Below is a small trained network, with its code and all its weights. Each question gives an input and a target symbol and asks what happens when units are switched off, that is, made to give their printed mean instead of their output.

import numpy as np


def w(rows, s, z=0):
    codes = np.array(rows[::2]) - 128.0
    scale = np.full(codes.shape[1], s)
    scale[-1] = z or s
    return codes * scale


def f(y):
    return np.maximum(y, 0)


def softmax(a):
    e = np.exp(a - a.max(-1, keepdims=True))
    return e / e.sum(-1, keepdims=True)


def log_softmax(a):
    a = a - a.max(-1, keepdims=True)
    return a - np.log(np.exp(a).sum(-1, keepdims=True))


def net(x, mask):
    ids = ['αβγδεζηλμξπτφψω'.index(c) for c in x.split()]
    T = len(ids)
    res = E[ids] + P[:T]
    r = res
    for j in range(2):
        rows = slice(3 * j, 3 * j + 3)
        q, k, v = (r @ M[0][rows].T for M in (Q, K, V))
        z = softmax(np.where(np.tri(T) > 0, q @ k.T / 3**0.5, -1e9)) @ v
        o = O[0][rows]
        res = res + np.where(mask[j], z, o[:, -1]) @ o[:, :-1]
    y = f(res @ A[0][:, :-1].T + A[0][:, -1])
    res = res + np.where(mask[2:6], y, B[0][:, -1]) @ B[0][:, :-1]
    return log_softmax(res[-1] @ U[:, :-1].T + U[:, -1])


Q, K, V, O, A, B = {}, {}, {}, {}, {}, {}
E = w([
[113,65,250],'α',
[50,149,252],'β',
[164,171,164],'γ',
[148,147,176],'δ',
[62,14,98],'ε',
[178,100,39],'ζ',
[153,133,199],'η',
[212,59,132],'λ',
[165,133,100],'μ',
[146,40,193],'ξ',
[32,195,58],'π',
[35,124,147],'τ',
[220,170,116],'φ',
[30,73,90],'ψ',
[22,37,54],'ω',
],0.016)
P = w([
[193,116,35],'0',
[187,121,16],'1',
[182,126,28],'2',
[139,92,52],'3',
[124,97,46],'4',
[148,104,39],'5',
[141,107,34],'6',
[83,5,81],'7',
[133,114,18],'8',
[158,104,20],'9',
[162,111,4],'10',
],0.003)
Q[0] = w([
[143,126,155],'h1',
[185,131,97],'h1',
[113,213,155],'h1',
[99,145,89],'h2',
[3,157,112],'h2',
[48,108,85],'h2',
],0.017)
K[0] = w([
[108,135,138],'h1',
[113,89,56],'h1',
[207,10,218],'h1',
[142,84,82],'h2',
[173,12,155],'h2',
[120,46,146],'h2',
],0.013)
V[0] = w([
[58,254,77],'h1',
[130,105,14],'h1',
[176,101,162],'h1',
[72,122,44],'h2',
[162,96,134],'h2',
[180,113,164],'h2',
],0.0086)
O[0] = w([
[118,181,144,167],'h1',
[163,225,3,255],'h1',
[150,86,161,76],'h1',
[112,196,12,250],'h2',
[115,69,141,133],'h2',
[135,62,182,76],'h2',
],0.0059,0.0055)
A[0] = w([
[221,42,72,109],'n1',
[252,183,171,101],'n2',
[227,139,81,136],'n3',
[100,122,151,253],'n4',
],0.013,0.0081)
B[0] = w([
[108,26,148,223],'n1',
[158,126,7,197],'n2',
[88,153,201,255],'n3',
[173,229,140,198],'n4',
],0.016,0.0095)
U = w([
[164,148,193,134],'α',
[68,182,221,82],'β',
[201,152,126,135],'γ',
[189,150,144,131],'δ',
[62,100,93,149],'ε',
[5,135,189,93],'ζ',
[207,142,143,136],'η',
[121,88,137,90],'λ',
[100,136,158,115],'μ',
[156,123,180,188],'ξ',
[119,171,130,71],'π',
[76,215,151,204],'τ',
[208,100,54,103],'φ',
[93,178,103,178],'ψ',
[27,133,86,2],'ω',
],0.012,0.0098)

Each question gives the input, a string of symbols that net reads in full, and the target symbol t.
The units are the heads (3 rows each of Q, K, V and O) and the neurons (one row each of A and B). Each row of codes is followed by its name. A weight is (code - 128) times the scale printed after its matrix; where a second scale follows, it is the last column's (O, A, B and U).
mask holds one flag per unit, heads first, then neurons. A switched-off unit (its flag False) gives its mean, the last column of its rows in O or B, instead of its output. The means were averaged over made-up inputs and are rounded, as every weight is.
A unit's drop is (log p(t) with every unit on - log p(t) with that unit switched off) / (log p(t) with every unit on - log p(t) with every unit switched off).
The circuit of an input: a set's keep is (log p(t) with only the set's units on - log p(t) with every unit switched off) / (log p(t) with every unit on - log p(t) with every unit switched off). Starting from all 6 units, units are removed one at a time, each time the one whose removal leaves the highest keep (on an exact tie, the one counted first), for as long as the keep stays at least 0.8.
units of the circuit, in order: the units of the circuit, biggest drop first
k most important neurons: the k neurons with the biggest drops, biggest first
drop of u: that unit's drop, to one decimal
input φ ε ε ω ε λ λ, target λ: 2 most important neurons : (n1 n3)
input ε π ε ε φ ζ ε φ ε λ μ, target τ: units of the circuit, in order : (n3)
input φ λ λ ξ π ω, target τ: units of the circuit, in order : (h1 n1)
input φ ε δ ε β ζ ε φ ω λ, target ε: 3 most important neurons : (n1 n3 n2)
input π ω ψ β ε μ λ ε ω ψ ω, target ψ: units of the circuit, in order : (h1 n1)
input π φ φ ε φ ψ, target τ: 2 most important neurons : (n1 n2)
input ε ξ φ π η ξ μ, target τ: 2 most important neurons : (n3 n1)
input π λ δ α, target τ: units of the circuit, in order : (n1 n4)
input ε ε λ, target ε: 3 most important neurons : (n1 n2 n4)
input ε δ π ε φ ε δ α, target τ: 2 most important neurons : (n1 n4)
input τ δ ε ε ε ε γ ζ, target ζ: 2 most important neurons : (n3 n2)
input ε ω ε ε ζ, target ζ: 3 most important neurons : (n3 n1 n2)
input ε π π ε ε π ε, target ψ: 2 most important neurons : (n3 n1)
input ε φ π η μ φ, target ψ: most important neuron : (n3)
input π ε φ φ ξ, target τ: drop of n2 : 0.1
input π φ ε λ η φ, target ψ: drop of n3 : 3.1
input δ ω ε π λ, target τ: drop of n1 : 0.0
